Below is a small trained network, with its code and all its weights. Each question gives an input and a target symbol and asks what happens when units are switched off, that is, made to give their printed mean instead of their output.

import numpy as np


def w(rows, s, z=0):
    codes = np.array(rows[::2]) - 128.0
    scale = np.full(codes.shape[1], s)
    scale[-1] = z or s
    return codes * scale


def norm(h):
    return h / np.sqrt((h * h).mean(-1, keepdims=True) + 1e-5)


def f(y):
    return np.maximum(y, 0)


def softmax(a):
    e = np.exp(a - a.max(-1, keepdims=True))
    return e / e.sum(-1, keepdims=True)


def log_softmax(a):
    a = a - a.max(-1, keepdims=True)
    return a - np.log(np.exp(a).sum(-1, keepdims=True))


def net(x, mask):
    ids = ['ΓΔΞΩαβεζηθλμπστφ'.index(c) for c in x.split()]
    T = len(ids)
    res = E[ids] + P[:T]
    r = norm(res)
    for j in range(2):
        rows = slice(3 * j, 3 * j + 3)
        q, k, v = (r @ M[0][rows].T for M in (Q, K, V))
        z = softmax(np.where(np.tri(T) > 0, q @ k.T / 3**0.5, -1e9)) @ v
        o = O[0][rows]
        res = res + np.where(mask[j], z, o[:, -1]) @ o[:, :-1]
    y = f(norm(res) @ A[0][:, :-1].T + A[0][:, -1])
    res = res + np.where(mask[2:6], y, B[0][:, -1]) @ B[0][:, :-1]
    return log_softmax(norm(res)[-1] @ U[:, :-1].T + U[:, -1])


Q, K, V, O, A, B = {}, {}, {}, {}, {}, {}
E = w([
[139,119,111,123,79],'Γ',
[143,139,124,107,91],'Δ',
[140,103,95,128,109],'Ξ',
[128,118,116,133,87],'Ω',
[130,111,104,135,119],'α',
[169,101,100,82,92],'β',
[190,106,124,73,116],'ε',
[156,146,122,111,91],'ζ',
[125,177,149,121,153],'η',
[148,146,122,96,68],'θ',
[143,172,135,145,43],'λ',
[160,138,116,86,107],'μ',
[156,138,156,148,99],'π',
[173,178,84,164,112],'σ',
[57,194,6,165,95],'τ',
[152,113,118,185,188],'φ',
],0.022)
P = w([
[132,1,112,116,93],'0',
[173,45,82,107,89],'1',
[173,75,98,111,90],'2',
[152,104,119,132,89],'3',
[145,125,126,141,104],'4',
[140,137,133,148,124],'5',
[142,153,144,134,133],'6',
[174,155,151,111,148],'7',
[154,169,146,131,156],'8',
],0.0081)
Q[0] = w([
[70,134,131,133,178],'H0',
[145,145,154,163,139],'H0',
[254,204,76,187,89],'H0',
[67,110,150,86,172],'H1',
[206,172,142,123,150],'H1',
[152,189,88,163,93],'H1',
],0.018)
K[0] = w([
[95,88,123,109,119],'H0',
[139,143,84,134,169],'H0',
[143,208,186,120,218],'H0',
[137,8,140,136,114],'H1',
[95,170,131,147,129],'H1',
[97,155,164,99,158],'H1',
],0.014)
V[0] = w([
[127,76,235,183,144],'H0',
[193,34,48,246,154],'H0',
[103,72,166,121,252],'H0',
[192,142,139,166,137],'H1',
[169,78,198,72,47],'H1',
[197,136,136,181,196],'H1',
],0.012)
O[0] = w([
[130,9,111,158,49,81],'H0',
[103,145,67,165,46,237],'H0',
[161,121,18,104,106,2],'H0',
[172,162,192,159,130,225],'H1',
[173,87,153,163,202,119],'H1',
[229,192,120,134,116,194],'H1',
],0.013,0.008)
A[0] = w([
[177,195,103,110,157,130],'N0',
[99,129,189,166,143,95],'N1',
[11,127,97,115,175,253],'N2',
[164,183,145,77,145,117],'N3',
],0.012,0.0059)
B[0] = w([
[129,104,188,6,135,254],'N0',
[150,105,112,150,113,200],'N1',
[64,103,91,6,174,162],'N2',
[137,160,135,150,100,239],'N3',
],0.013,0.0061)
U = w([
[26,184,132,68,115,142],'Γ',
[112,124,147,118,123,77],'Δ',
[116,142,111,145,136,144],'Ξ',
[107,137,112,122,124,170],'Ω',
[171,60,201,195,95,224],'α',
[135,141,144,158,147,15],'β',
[158,150,161,100,171,123],'ε',
[117,138,134,144,131,69],'ζ',
[120,137,170,158,145,9],'η',
[126,124,147,128,118,18],'θ',
[220,70,79,115,144,181],'λ',
[111,135,143,144,135,41],'μ',
[192,160,43,159,72,253],'π',
[140,245,197,168,74,154],'σ',
[82,115,198,110,155,143],'τ',
[156,161,139,118,170,47],'φ',
],0.012,0.0026)

Each question gives the input, a string of symbols that net reads in full, and the target symbol t.
The units are the heads (3 rows each of Q, K, V and O) and the neurons (one row each of A and B). Each row of codes is followed by its name. A weight is (code - 128) times the scale printed after its matrix; where a second scale follows, it is the last column's (O, A, B and U).
mask holds one flag per unit, heads first, then neurons. A switched-off unit (its flag False) gives its mean, the last column of its rows in O or B, instead of its output. The means were averaged over made-up inputs and are rounded, as every weight is.
A unit's drop is (log p(t) with every unit on - log p(t) with that unit switched off) / (log p(t) with every unit on - log p(t) with every unit switched off).
The circuit of an input: a set's keep is (log p(t) with only the set's units on - log p(t) with every unit switched off) / (log p(t) with every unit on - log p(t) with every unit switched off). Starting from all 6 units, units are removed one at a time, each time the one whose removal leaves the highest keep (on an exact tie, the one counted first), for as long as the keep stays at least 0.8.
circuit, biggest first: the units of the circuit, biggest drop first
top k neurons: the k neurons with the biggest drops, biggest first
heads that matter: for each layer, one digit per head in row order, 1 if its drop is at least 0.15 and else 0, layers parted by /
drop when u is switched off: that unit's drop, to one decimal
input π σ π π σ π π θ, target α: heads that matter : 10
input σ σ σ Γ σ π π θ θ, target α: circuit, biggest first : (H0; H1)
input σ θ π Ω, target α: heads that matter : 01
input σ θ β, target σ: circuit, biggest first : (H0)
input σ σ φ π Γ, target π: heads that matter : 10
input η Γ σ Ω θ θ σ π, target λ: heads that matter : 10
input π σ π τ β σ, target Γ: heads that matter : 01
input φ σ β, target π: heads that matter : 10
input σ θ θ σ Ω θ θ π μ, target α: heads that matter : 11
input α θ Ξ, target τ: heads that matter : 11
input η π θ μ Ξ ζ π φ, target λ: heads that matter : 10
input σ π π Δ, target α: heads that matter : 01
input ε π θ Δ θ, target τ: heads that matter : 01
input ε φ ε, target π: circuit, biggest first : (H0)
input π σ σ σ π σ π τ Ω, target Γ: heads that matter : 01
input θ σ Γ π π, target α: circuit, biggest first : (H0; H1)
input α π μ β, target α: circuit, biggest first : (H1; N0)
input θ τ σ π α, target Γ: top 2 neurons : (N2; N3)
input σ π φ Ω, target π: drop when N2 is switched off : 0.0
input θ π π α, target α: drop when H1 is switched off : 0.1
input η σ τ σ σ π φ, target λ: drop when H0 is switched off : 1.2
input η τ λ σ Δ, target λ: circuit, biggest first : (H0)
